[[  6 -27  36 -11 -41 -21  15  13 -26 -24  12]
 [ 48  46  -3  -5 -33   5   3 -28  30 -55  -9]
 [-38  43 -14  17  22 -23 -20 -20  35  37   5]
 [ 20   8  26 -16  -7  46   5 -12 -11   0 -64]
 [  3 -34 -22 -27  20  34  -9  37 -18  56  -9]]
->
[[  6 -27  36 -11 -41 -21  15  13 -26 -24  12]
 [ 20   8  26 -16  -7  46   5 -12 -11   0 -64]
 [ 48  46  -3  -5 -33   5   3 -28  30 -55  -9]
 [-38  43 -14  17  22 -23 -20 -20  35  37   5]
 [  3 -34 -22 -27  20  34  -9  37 -18  56  -9]]

[[-32 -24  24]
 [-21  18 -20]
 [-29 -23  36]
 [  3  24 -15]
 [ 37 -40  38]
 [  9  15  -6]
 [ 64 -25  55]
 [ 19   6  -2]
 [ 65  -8  39]]
->
[[ 64 -25  55]
 [ 65  -8  39]
 [ 37 -40  38]
 [-29 -23  36]
 [-32 -24  24]
 [ 19   6  -2]
 [  9  15  -6]
 [  3  24 -15]
 [-21  18 -20]]

[[ 33 -12 -23  33   3  -8  17 -20  29  -3]
 [-21  38  61 -17  18   4  17   4 -56   5]
 [ 37   3 -41  29   4   3  13  -9  44  -2]
 [ 32   9 -11  39   3  -9  10 -19  14  -2]
 [ 48  -1 -69  34   2   6  12  -6  71  -3]
 [ 35   5  16  62  -2 -28   6 -40 -11  -5]
 [ 27  -6  19  49   0 -26  12 -37 -12  -5]
 [ -6  28  24 -10  14   7  15   4 -17   3]
 [  7  25  36  27   5 -14   8 -22 -28  -2]]
->
[[-21  38  61 -17  18   4  17   4 -56   5]
 [  7  25  36  27   5 -14   8 -22 -28  -2]
 [ -6  28  24 -10  14   7  15   4 -17   3]
 [ 27  -6  19  49   0 -26  12 -37 -12  -5]
 [ 35   5  16  62  -2 -28   6 -40 -11  -5]
 [ 32   9 -11  39   3  -9  10 -19  14  -2]
 [ 33 -12 -23  33   3  -8  17 -20  29  -3]
 [ 37   3 -41  29   4   3  13  -9  44  -2]
 [ 48  -1 -69  34   2   6  12  -6  71  -3]]

[[ 12  55  15   3  25  15  28   5 -10   5]
 [-34  62  56 -57  39  32  40  28 -45  11]
 [ 38  44 -69  -5  25  39  31  27  70   6]
 [ 46  34 -22  40  15   4  24 -11  27   0]]
->
[[-34  62  56 -57  39  32  40  28 -45  11]
 [ 12  55  15   3  25  15  28   5 -10   5]
 [ 46  34 -22  40  15   4  24 -11  27   0]
 [ 38  44 -69  -5  25  39  31  27  70   6]]

[[  7  17  72   9   5  45   5  -9  -1 -42  -8  21  24]
 [-34 -21 -11  -7  20  37 -13 -13  39 -18 -70 -12 -68]
 [-26 -18  -6  -4   9  28 -11  -5  34 -23 -53   2 -52]
 [-45  -9 -17   1  -4  38  11 -11  39 -24 -54  -6 -57]
 [-34  -7  -9   5 -15  25  14 -11  34 -29 -44   1 -51]
 [-22  -2  -3  14 -36  11  32 -17  32 -34 -39   1 -46]]
->
[[  7  17  72   9   5  45   5  -9  -1 -42  -8  21  24]
 [-22  -2  -3  14 -36  11  32 -17  32 -34 -39   1 -46]
 [-26 -18  -6  -4   9  28 -11  -5  34 -23 -53   2 -52]
 [-34  -7  -9   5 -15  25  14 -11  34 -29 -44   1 -51]
 [-34 -21 -11  -7  20  37 -13 -13  39 -18 -70 -12 -68]
 [-45  -9 -17   1  -4  38  11 -11  39 -24 -54  -6 -57]]

[[-28  11 -35  48 -32   7 -58   9 -12  14  10]
 [ 40  13 -13  13   3 -26 -12  10   5 -51  56]
 [ -2  -4  26  23  43  21   2  19  24  34 -58]
 [ 26 -43   4 -24   7   4  33 -38  18  55 -28]
 [-22  13  18  21  60  52 -17  24   6  22 -34]
 [ 30   9 -29  15   3 -29 -41  18  13 -57  50]]
->
[[ -2  -4  26  23  43  21   2  19  24  34 -58]
 [-22  13  18  21  60  52 -17  24   6  22 -34]
 [ 26 -43   4 -24   7   4  33 -38  18  55 -28]
 [ 40  13 -13  13   3 -26 -12  10   5 -51  56]
 [ 30   9 -29  15   3 -29 -41  18  13 -57  50]
 [-28  11 -35  48 -32   7 -58   9 -12  14  10]]

[[-14  71 -20   1]
 [-14  69 -19   3]
 [-14  71 -21   1]]
->
[[-14  69 -19   3]
 [-14  71 -20   1]
 [-14  71 -21   1]]
---
[[ 53 -24]
 [ 11 -39]
 [ -2 -27]]
->
[[-24  53]
 [-39  11]
 [-27  -2]]

[[ 56  61 -38  56 -60  55  37 -60 -53]
 [ 47  51  41  57 -52 -40 -30 -52 -46]
 [ 52  61 -49  63 -31  35  45 -54 -48]]
->
[[ 61 -38  56 -60  55  37 -60 -53  56]
 [ 51  41  57 -52 -40 -30 -52 -46  47]
 [ 61 -49  63 -31  35  45 -54 -48  52]]

[[-17  60]
 [-19  15]
 [-20  -2]
 [-20  -5]
 [-21 -30]
 [-18  44]
 [-20   9]
 [-19   6]
 [-20  20]
 [-19  57]
 [-18  54]
 [-21 -21]]
->
[[ 60 -17]
 [ 15 -19]
 [ -2 -20]
 [ -5 -20]
 [-30 -21]
 [ 44 -18]
 [  9 -20]
 [  6 -19]
 [ 20 -20]
 [ 57 -19]
 [ 54 -18]
 [-21 -21]]

[[-31  21 -57  19]
 [-26  16 -52  19]]
->
[[ 21 -57  19 -31]
 [ 16 -52  19 -26]]

[[-14  21 -10  -5   0   8   7  15]
 [  8 -17  36  11   0 -10   9   2]
 [ 26  32 -11  -7   0   5  -3   0]
 [-27  -4   4   2  11 -57 -37  15]
 [ -5  16  -9  -4   0 -41  34  11]
 [  1 -12  17   6  -1  -9  -8 -17]
 [ 30 -15  28   9   0   6  -5  -1]
 [  6  50 -10  -9 -20 -14 -34 -30]
 [ 18  22 -10  -5   0   2   2   3]]
->
[[ 21 -10  -5   0   8   7  15 -14]
 [-17  36  11   0 -10   9   2   8]
 [ 32 -11  -7   0   5  -3   0  26]
 [ -4   4   2  11 -57 -37  15 -27]
 [ 16  -9  -4   0 -41  34  11  -5]
 [-12  17   6  -1  -9  -8 -17   1]
 [-15  28   9   0   6  -5  -1  30]
 [ 50 -10  -9 -20 -14 -34 -30   6]
 [ 22 -10  -5   0   2   2   3  18]]

[[ 29  42 -14  24   4 -21 -21  44]
 [ 10 -34 -49 -41  -2  35 -33  -7]
 [-18 -38   1  54 -54  48   7   8]
 [ 22 -23  15 -24  29  30  29  46]
 [  3  23 -37  54  -2  29  31  37]]
->
[[ 42 -14  24   4 -21 -21  44  29]
 [-34 -49 -41  -2  35 -33  -7  10]
 [-38   1  54 -54  48   7   8 -18]
 [-23  15 -24  29  30  29  46  22]
 [ 23 -37  54  -2  29  31  37   3]]

[[-40 -58  31 -56 -47  55 -52 -42 -52 -48 -42  46]
 [-42 -58  34 -54 -46  55 -47 -39 -51 -42 -40  40]
 [-42 -56  35 -53 -47  60 -49 -39 -52 -44 -48  40]
 [-39 -59  35 -52 -47  56 -46 -44 -51 -41 -44  45]
 [-38 -60  38 -56 -49  57 -50 -42 -55 -44 -45  41]
 [ 48  54 -31  51  42 -56  57  50  56  37  54 -49]
 [-39 -61  33 -53 -46  53 -48 -42 -46 -46 -40  42]
 [ 46  55 -41  58  48 -61  53  45  51  42  41 -46]]
->
[[-58  31 -56 -47  55 -52 -42 -52 -48 -42  46 -40]
 [-58  34 -54 -46  55 -47 -39 -51 -42 -40  40 -42]
 [-56  35 -53 -47  60 -49 -39 -52 -44 -48  40 -42]
 [-59  35 -52 -47  56 -46 -44 -51 -41 -44  45 -39]
 [-60  38 -56 -49  57 -50 -42 -55 -44 -45  41 -38]
 [ 54 -31  51  42 -56  57  50  56  37  54 -49  48]
 [-61  33 -53 -46  53 -48 -42 -46 -46 -40  42 -39]
 [ 55 -41  58  48 -61  53  45  51  42  41 -46  46]]

[[  0  -1   3 -11  -3   9   3   1  -6   9]
 [ 38  12  30  28 -10  19 -25 -29  15  -3]
 [ -6  -2  40  18  27  20 -27 -40  43   6]
 [-57   3 -53 -29  27 -41  37  44 -34   6]
 [-34  18 -49 -48   4 -27  44  39 -48   2]
 [ -3  -1   5   2  -4  -6  -7  10  -5  -5]
 [ -5  -2  -1   4  -7  -3   1  11  -1   8]
 [ -4  14 -10  -6  -1   2   6  -2  -5  -5]
 [ 12 -12   2  25  -3  -1 -10 -31  11  10]]
->
[[ -1   3 -11  -3   9   3   1  -6   9   0]
 [ 12  30  28 -10  19 -25 -29  15  -3  38]
 [ -2  40  18  27  20 -27 -40  43   6  -6]
 [  3 -53 -29  27 -41  37  44 -34   6 -57]
 [ 18 -49 -48   4 -27  44  39 -48   2 -34]
 [ -1   5   2  -4  -6  -7  10  -5  -5  -3]
 [ -2  -1   4  -7  -3   1  11  -1   8  -5]
 [ 14 -10  -6  -1   2   6  -2  -5  -5  -4]
 [-12   2  25  -3  -1 -10 -31  11  10  12]]
